Below is a small trained network, with its code and all its weights. Each question gives an input and a class and asks what happens when units are switched off, that is, made to give their printed mean instead of their output.

import numpy as np


def w(rows, s, z=0):
    codes = np.array(rows[::2]) - 128.0
    scale = np.full(codes.shape[1], s)
    scale[-1] = z or s
    return codes * scale


def norm(h):
    return h / np.sqrt((h * h).mean(-1, keepdims=True) + 1e-5)


def f(y):
    return y / 2 * (1 + np.tanh(0.7978845608 * (y + 0.044715 * y**3)))


def log_softmax(a):
    a = a - a.max(-1, keepdims=True)
    return a - np.log(np.exp(a).sum(-1, keepdims=True))


def net(x, mask):
    res = np.array(x, float).reshape(1, 3) / 4 @ E
    u = 0
    for l in range(4):
        y = f(norm(res) @ A[l][:, :-1].T + A[l][:, -1])
        res = res + np.where(mask[u : u + 10], y, B[l][:, -1]) @ B[l][:, :-1]
        u += 10
    return log_softmax(norm(res)[-1] @ U[:, :-1].T + U[:, -1])


A, B = {}, {}
E = w([
[94,174,188,27],'x0',
[254,172,248,158],'x1',
[114,186,157,183],'x2',
],0.0047)
A[0] = w([
[108,49,76,238,103],'0.n1',
[151,49,61,28,187],'0.n2',
[182,253,192,132,124],'0.n3',
[201,96,166,195,120],'0.n4',
[160,59,46,219,252],'0.n5',
[29,190,100,13,163],'0.n6',
[145,197,85,191,168],'0.n7',
[167,111,186,48,192],'0.n8',
[8,177,204,221,153],'0.n9',
[50,97,113,100,11],'0.n10',
],0.0056,0.0034)
B[0] = w([
[82,120,230,162,186],'0.n1',
[182,215,127,71,207],'0.n2',
[117,4,147,81,189],'0.n3',
[54,183,143,127,166],'0.n4',
[80,200,167,124,255],'0.n5',
[66,117,201,153,235],'0.n6',
[98,108,122,38,160],'0.n7',
[60,173,98,78,183],'0.n8',
[187,227,43,2,171],'0.n9',
[106,92,174,114,130],'0.n10',
],0.006,0.0044)
A[1] = w([
[182,254,124,125,132],'1.n1',
[96,136,76,127,91],'1.n2',
[155,50,40,134,74],'1.n3',
[47,42,93,113,159],'1.n4',
[253,132,185,128,177],'1.n5',
[142,161,146,81,111],'1.n6',
[189,123,189,122,135],'1.n7',
[120,105,112,193,2],'1.n8',
[127,42,96,237,109],'1.n9',
[140,46,124,59,112],'1.n10',
],0.0068,0.005)
B[1] = w([
[255,135,97,66,237],'1.n1',
[205,103,67,135,120],'1.n2',
[104,137,229,134,69],'1.n3',
[233,151,154,124,236],'1.n4',
[102,24,112,128,250],'1.n5',
[119,100,117,61,201],'1.n6',
[80,60,124,104,190],'1.n7',
[81,174,125,126,68],'1.n8',
[97,236,184,160,97],'1.n9',
[111,212,127,128,146],'1.n10',
],0.0054,0.0022)
A[2] = w([
[27,150,41,112,146],'2.n1',
[131,96,144,226,2],'2.n2',
[181,182,119,196,196],'2.n3',
[82,131,78,92,76],'2.n4',
[189,126,149,231,158],'2.n5',
[171,162,155,162,165],'2.n6',
[254,125,95,112,167],'2.n7',
[105,109,178,65,98],'2.n8',
[177,182,143,173,51],'2.n9',
[103,135,149,113,52],'2.n10',
],0.0083,0.0046)
B[2] = w([
[213,38,169,71,252],'2.n1',
[31,175,167,71,124],'2.n2',
[62,163,148,2,161],'2.n3',
[184,90,173,171,157],'2.n4',
[96,102,184,49,157],'2.n5',
[48,137,175,115,144],'2.n6',
[213,163,54,60,156],'2.n7',
[82,175,135,195,222],'2.n8',
[89,137,130,120,112],'2.n9',
[59,124,117,162,120],'2.n10',
],0.0069,0.0041)
A[3] = w([
[208,89,83,205,156],'3.n1',
[135,173,117,80,202],'3.n2',
[127,115,109,124,1],'3.n3',
[67,135,35,115,101],'3.n4',
[141,26,158,146,89],'3.n5',
[140,225,148,187,130],'3.n6',
[231,104,157,196,89],'3.n7',
[136,135,126,76,47],'3.n8',
[69,39,153,181,141],'3.n9',
[194,142,2,57,139],'3.n10',
],0.0073,0.0049)
B[3] = w([
[3,166,165,4,132],'3.n1',
[123,147,97,169,252],'3.n2',
[72,171,199,37,86],'3.n3',
[110,121,188,25,98],'3.n4',
[174,47,152,159,168],'3.n5',
[212,130,60,155,114],'3.n6',
[74,45,225,38,125],'3.n7',
[125,95,52,104,131],'3.n8',
[216,138,151,47,157],'3.n9',
[193,232,41,116,201],'3.n10',
],0.0065,0.0039)
U = w([
[210,7,183,48,217],'0',
[59,176,198,52,255],'1',
[205,192,61,46,251],'2',
[159,193,86,168,190],'3',
[120,79,96,187,1],'4',
[133,82,101,196,1],'5',
[122,73,85,192,1],'6',
[109,75,74,186,1],'7',
],0.013,0.0066)

Each question gives the input, the list of numbers given to net, and the class t.
The units are the neurons (one row each of A and B). Each row of codes is followed by its name. A weight is (code - 128) times the scale printed after its matrix; where a second scale follows, it is the last column's (A, B and U).
mask holds one flag per neuron, layer by layer. A switched-off neuron (its flag False) gives its mean, the last column of its row in B, instead of its output. The means were averaged over made-up inputs and are rounded, as every weight is.
A unit's drop is (log p(t) with every unit on - log p(t) with that unit switched off) / (log p(t) with every unit on - log p(t) with every unit switched off).
The circuit of an input: a set's keep is (log p(t) with only the set's units on - log p(t) with every unit switched off) / (log p(t) with every unit on - log p(t) with every unit switched off). Starting from the 12 units with the biggest drops (on a tie, the unit counted first), units are removed one at a time, each time the one whose removal leaves the highest keep (on an exact tie, the one counted first), for as long as the keep stays at least 0.8.
units of the circuit, in order: the units of the circuit, biggest drop first
unit that matters most: the unit with the biggest drop
k most important neurons: the k neurons with the biggest drops, biggest first
k most important neurons of layer l: the k neurons of layer l with the biggest drops, biggest first
input [5,4,-5], class 1: units of the circuit, in order	(0.n9; 2.n1; 2.n8)
input [0,-2,5], class 2: unit that matters most	0.n9
input [-5,-6,-8], class 2: units of the circuit, in order	(0.n2; 3.n10)
input [6,-1,7], class 2: 2 most important neurons	(0.n9; 0.n1)
input [-4,8,8], class 0: 2 most important neurons	(0.n3; 1.n5)
input [-7,-5,5], class 1: 2 most important neurons of layer 1	(1.n5; 1.n7)
input [-8,3,8], class 1: 2 most important neurons	(0.n2; 0.n1)
input [-5,-5,6], class 2: 2 most important neurons	(0.n6; 0.n9)
input [0,5,7], class 2: 4 most important neurons	(0.n9; 0.n1; 0.n6; 1.n1)
input [-2,6,5], class 0: 4 most important neurons	(1.n5; 0.n3; 0.n2; 1.n7)
input [2,-3,-8], class 2: 2 most important neurons	(0.n2; 0.n1)
input [4,-4,1], class 0: 3 most important neurons	(2.n1; 0.n6; 0.n5)
input [-5,-1,-3], class 1: 2 most important neurons	(0.n1; 0.n9)
input [-3,3,1], class 3: most important neuron	(0.n4)
input [0,-2,-1], class 3: 2 most important neurons	(0.n6; 0.n9)
input [3,4,-6], class 2: 2 most important neurons	(0.n1; 0.n6)
input [3,-5,-5], class 0: 2 most important neurons	(2.n1; 1.n1)
input [3,-8,5], class 0: 2 most important neurons	(2.n1; 0.n6)
input [5,3,-3], class 1: 3 most important neurons of layer 0	(0.n8; 0.n9; 0.n3)
input [4,-7,8], class 2: units of the circuit, in order	(0.n9)
input [-6,2,6], class 1: 2 most important neurons of layer 2	(2.n6; 2.n3)
input [4,5,1], class 0: 2 most important neurons of layer 1	(1.n5; 1.n7)
input [2,-1,2], class 3: 2 most important neurons of layer 1	(1.n5; 1.n1)
input [-5,-7,6], class 0: 2 most important neurons of layer 2	(2.n1; 2.n7)
input [-2,0,-2], class 3: 2 most important neurons of layer 2	(2.n1; 2.n5)
input [3,-1,-2], class 3: 2 most important neurons of layer 1	(1.n5; 1.n7)
input [-7,-3,1], class 1: unit that matters most	0.n1
